a =
array([[-23,  23,  13,  30,   6],
       [ 24,  27, -24, -17,  -4],
       [-27,   1,  22,  30,  10],
       [ -7,  -6,   0,   1, -46],
       [-28,  -9,  20,  23, -18],
       [-22,  20,   8,  26, -24],
       [-27,   5,  16,  27, -19],
       [-24, -16,  24,  21,  18],
       [-18,  32,   7,  28,  -3],
       [-19, -13,  12,  12, -36],
       [ -5,  21,  -7,   8, -40],
       [-21,   2,  21,  26,  25],
       [-22, -12,  23,  22,  23]])
Rows and columns are counted from 1.
(1, 1) = -23
(11, 2) = 21
(3, 3) = 22
(6, 4) = 26
(13, 2) = -12
(13, 5) = 23
(4, 4) = 1
(8, 5) = 18
(6, 3) = 8
(2, 3) = -24
(12, 2) = 2
(11, 5) = -40
(9, 4) = 28
(2, 2) = 27
(13, 1) = -22
(12, 3) = 21
(1, 3) = 13
(10, 5) = -36
(13, 4) = 22
(9, 5) = -3
(5, 2) = -9
(12, 4) = 26
(12, 5) = 25
(7, 5) = -19
(5, 1) = -28
(5, 5) = -18

arr = ((10, -37, -35, 8, -34, 2), (11, 17, 18, 13, 16, 9), (-14, -5, -3, -19, -5, -15))
Rows and columns are counted from 1.
row 1 col 1	10
row 3 col 1	-14
row 2 col 1	11
row 1 col 2	-37
row 2 col 2	17
row 3 col 4	-19
row 1 col 6	2
row 2 col 4	13
row 3 col 6	-15

x =
[[-17  24 -16   0   3  36   0   3]
 [ 19  -4  16 -19   5  -6 -23  -3]
 [  7   9   3   8  -6 -23   9  -3]
 [ -5 -33  -8  27  -2 -27 -20 -16]
 [-48   9  12  -1  -7  39  -8  12]
 [  4 -13 -19  11   4  31  -3 -18]
 [ 13  18  -1   1 -15  13  21   2]
 [ 15 -10   2 -22  22  -2  -9   4]]
Rows and columns are counted from 1.
row 1 col 1 => -17
row 4 col 1 => -5
row 2 col 7 => -23
row 1 col 2 => 24
row 7 col 8 => 2
row 4 col 4 => 27
row 3 col 2 => 9
row 4 col 6 => -27
row 7 col 3 => -1
row 6 col 2 => -13
row 3 col 1 => 7
row 6 col 7 => -3
row 4 col 3 => -8
row 3 col 4 => 8
row 4 col 7 => -20
row 2 col 4 => -19
row 8 col 5 => 22
row 5 col 7 => -8
row 2 col 5 => 5
row 8 col 6 => -2
row 4 col 5 => -2
row 7 col 7 => 21
row 8 col 8 => 4
row 5 col 2 => 9
row 8 col 7 => -9
row 5 col 8 => 12

A =
[[  0 -20  15   2 -13 -12  26  12  17  -8  15  10   8]
 [  6  32  12  -8  12  -9   4  10  20  -2  18 -32   7]
 [ 32   8  17 -22 -18   0 -22   8  -6  14  23  21 -22]
 [-11 -28  -9 -15 -10   7 -11   0   1  -1 -16  -3  24]
 [ -3  24 -15 -25 -12  14  17 -10   5  21   4  31  17]
 [  3  -8  -5  -7 -29 -14   0 -13   3   9  30 -19  -2]
 [-21  23 -44 -15  10  -8   5  17   6  15  19   2 -14]
 [ -7  -7   5 -11   0   0  -7 -18   7   0  -2  16 -13]
 [ 30  22 -15  11   5  18 -14  15  10  12  -7 -14 -12]
 [-11  10  -9 -16  -9   1  15 -19   2   4  -5  21  -7]
 [ -6   5  11 -26  -3   2  -1 -12  -7   9  -2 -11   6]
 [  9 -21  -1  -9   5   4   6   3  -3  16   0  -4  25]
 [  2   1   5   2   3  -4  28 -38 -23   7  16   7  -3]]
Indices start at 1.
(1, 1) = 0
(13, 1) = 2
(4, 3) = -9
(10, 2) = 10
(4, 6) = 7
(11, 11) = -2
(12, 9) = -3
(1, 3) = 15
(4, 12) = -3
(12, 2) = -21
(2, 10) = -2
(9, 12) = -14
(2, 11) = 18
(6, 6) = -14
(10, 9) = 2
(1, 10) = -8
(13, 9) = -23
(3, 5) = -18
(13, 7) = 28
(3, 6) = 0
(8, 1) = -7
(10, 13) = -7
(12, 5) = 5
(11, 1) = -6
(9, 5) = 5
(2, 8) = 10
(6, 3) = -5
(11, 3) = 11
(12, 4) = -9
(8, 5) = 0
(5, 2) = 24
(8, 3) = 5
(2, 3) = 12
(3, 2) = 8
(12, 7) = 6
(11, 7) = -1
(3, 8) = 8

B =
[[-31 -31  -2 -26  -4   3   1  -4  -3  -5  23 -25 -20]
 [-11  -5 -21 -10 -11  24 -15 -20   8 -15  39  -2  -8]
 [ 20  17 -15  16 -16  28 -11 -20  22 -18  15  16  16]
 [-31 -37  -3 -30  -3   1   4   2  -8  -3  18 -31 -21]
 [ 35  30 -16  34  -6  26 -10 -13  26 -13  12  28  26]
 [  7   4  43   9  28 -16  34  41  -7  42 -14  10   9]]
Rows and columns are counted from 1.
(1, 1)	-31
(2, 4)	-10
(1, 4)	-26
(1, 10)	-5
(6, 4)	9
(6, 12)	10
(4, 12)	-31
(4, 8)	2
(1, 8)	-4
(3, 10)	-18
(4, 2)	-37
(5, 4)	34
(3, 11)	15
(6, 1)	7
(3, 9)	22
(5, 12)	28
(3, 13)	16
(6, 13)	9
(1, 11)	23
(5, 3)	-16
(5, 8)	-13
(3, 8)	-20
(3, 1)	20
(6, 2)	4
(2, 6)	24
(5, 2)	30

W = [[-0.09, 0.15, 0.20, -0.03, -0.05, -0.08, -0.11, -0.07, -0.16, -0.16, 0.10, 0.09, 0.14, 0.04, -0.06, -0.08], [0.04, 0.09, 0.11, 0.01, 0.05, 0.03, -0.01, -0.02, -0.06, -0.06, 0.08, 0.07, 0.08, 0.03, -0.05, -0.06]]
Indices start at 1.
(1, 1) = -0.09
(1, 7) = -0.11
(1, 16) = -0.08
(1, 9) = -0.16
(1, 5) = -0.05
(2, 7) = -0.01
(2, 3) = 0.11
(1, 11) = 0.10
(2, 8) = -0.02
(2, 9) = -0.06
(1, 10) = -0.16
(2, 4) = 0.01
(2, 11) = 0.08
(1, 13) = 0.14
(1, 2) = 0.15
(1, 15) = -0.06
(2, 1) = 0.04
(2, 5) = 0.05
(1, 8) = -0.07
